Below is a small trained network, with its code and all its weights. Each question gives an input and a class and asks what happens when units are switched off, that is, made to give their printed mean instead of their output.

import numpy as np


def w(rows, s, z=0):
    codes = np.array(rows[::2]) - 128.0
    scale = np.full(codes.shape[1], s)
    scale[-1] = z or s
    return codes * scale


def f(y):
    return y / 2 * (1 + np.tanh(0.7978845608 * (y + 0.044715 * y**3)))


def log_softmax(a):
    a = a - a.max(-1, keepdims=True)
    return a - np.log(np.exp(a).sum(-1, keepdims=True))


def net(x, mask):
    res = np.array(x, float).reshape(1, 2) / 4 @ E
    y = f(res @ A[0][:, :-1].T + A[0][:, -1])
    res = res + np.where(mask, y, B[0][:, -1]) @ B[0][:, :-1]
    return log_softmax(res[-1] @ U[:, :-1].T + U[:, -1])


A, B = {}, {}
E = w([
[100,171,34,12,192],'x0',
[65,54,149,215,255],'x1',
],0.0099)
A[0] = w([
[118,127,52,72,127,85],'n1',
[75,193,2,63,188,210],'n2',
[148,163,106,88,41,85],'n3',
[119,166,101,110,217,63],'n4',
[158,117,195,192,50,254],'n5',
[157,99,163,201,89,87],'n6',
[185,248,95,127,70,154],'n7',
[163,109,160,194,13,88],'n8',
[149,116,197,185,87,83],'n9',
[65,179,54,66,117,94],'n10',
[11,57,121,220,243,153],'n11',
[219,154,181,48,45,104],'n12',
],0.0085,0.0095)
B[0] = w([
[145,106,97,158,205,158],'n1',
[71,181,113,166,115,251],'n2',
[182,72,163,129,183,171],'n3',
[233,9,134,191,234,147],'n4',
[74,188,100,153,106,254],'n5',
[139,88,106,164,200,168],'n6',
[137,130,185,116,114,204],'n7',
[104,128,105,179,188,187],'n8',
[135,90,110,186,197,169],'n9',
[120,155,123,185,191,176],'n10',
[148,151,205,82,112,248],'n11',
[161,110,212,110,144,196],'n12',
],0.015,0.013)
U = w([
[156,123,228,114,134,93],'0',
[86,132,90,193,173,106],'1',
[38,177,107,114,6,255],'2',
[150,60,96,96,130,99],'3',
[188,90,83,124,108,94],'4',
[183,73,94,138,114,98],'5',
[181,82,88,124,106,93],'6',
[140,64,90,119,123,88],'7',
],0.016,0.0094)

Each question gives the input, the list of numbers given to net, and the class t.
The units are the neurons (one row each of A and B). Each row of codes is followed by its name. A weight is (code - 128) times the scale printed after its matrix; where a second scale follows, it is the last column's (A, B and U).
mask holds one flag per neuron, in row order. A switched-off neuron (its flag False) gives its mean, the last column of its row in B, instead of its output. The means were averaged over made-up inputs and are rounded, as every weight is.
A unit's drop is (log p(t) with every unit on - log p(t) with that unit switched off) / (log p(t) with every unit on - log p(t) with every unit switched off).
The circuit of an input: a set's keep is (log p(t) with only the set's units on - log p(t) with every unit switched off) / (log p(t) with every unit on - log p(t) with every unit switched off). Starting from all 12 units, units are removed one at a time, each time the one whose removal leaves the highest keep (on an exact tie, the one counted first), for as long as the keep stays at least 0.8.
circuit, biggest first: the units of the circuit, biggest drop first
unit that matters most: the unit with the biggest drop
top k neurons: the k neurons with the biggest drops, biggest first
drop when u is switched off: that unit's drop, to one decimal
input [-3,-2], class 2: circuit, biggest first => [n4; n5]
input [7,8], class 0: top 2 neurons => [n11; n5]
input [-2,5], class 0: circuit, biggest first => [n11]
input [8,8], class 0: top 3 neurons => [n11; n5; n8]
input [-8,-7], class 1: top 3 neurons => [n8; n5; n11]
input [-6,-5], class 1: top 2 neurons => [n8; n11]
input [8,-8], class 0: top 4 neurons => [n12; n7; n3; n5]
input [1,3], class 2: top 2 neurons => [n12; n3]
input [-2,4], class 0: top 2 neurons => [n2; n11]
input [4,4], class 0: top 4 neurons => [n11; n5; n4; n8]
input [-8,-6], class 1: top 2 neurons => [n8; n5]
input [-2,3], class 2: drop when n7 is switched off => 0.1
input [-3,-1], class 2: drop when n1 is switched off => 0.2
input [-5,-2], class 1: drop when n11 is switched off => 0.0
input [3,7], class 0: drop when n11 is switched off => 0.4
input [-5,-3], class 1: unit that matters most => n11
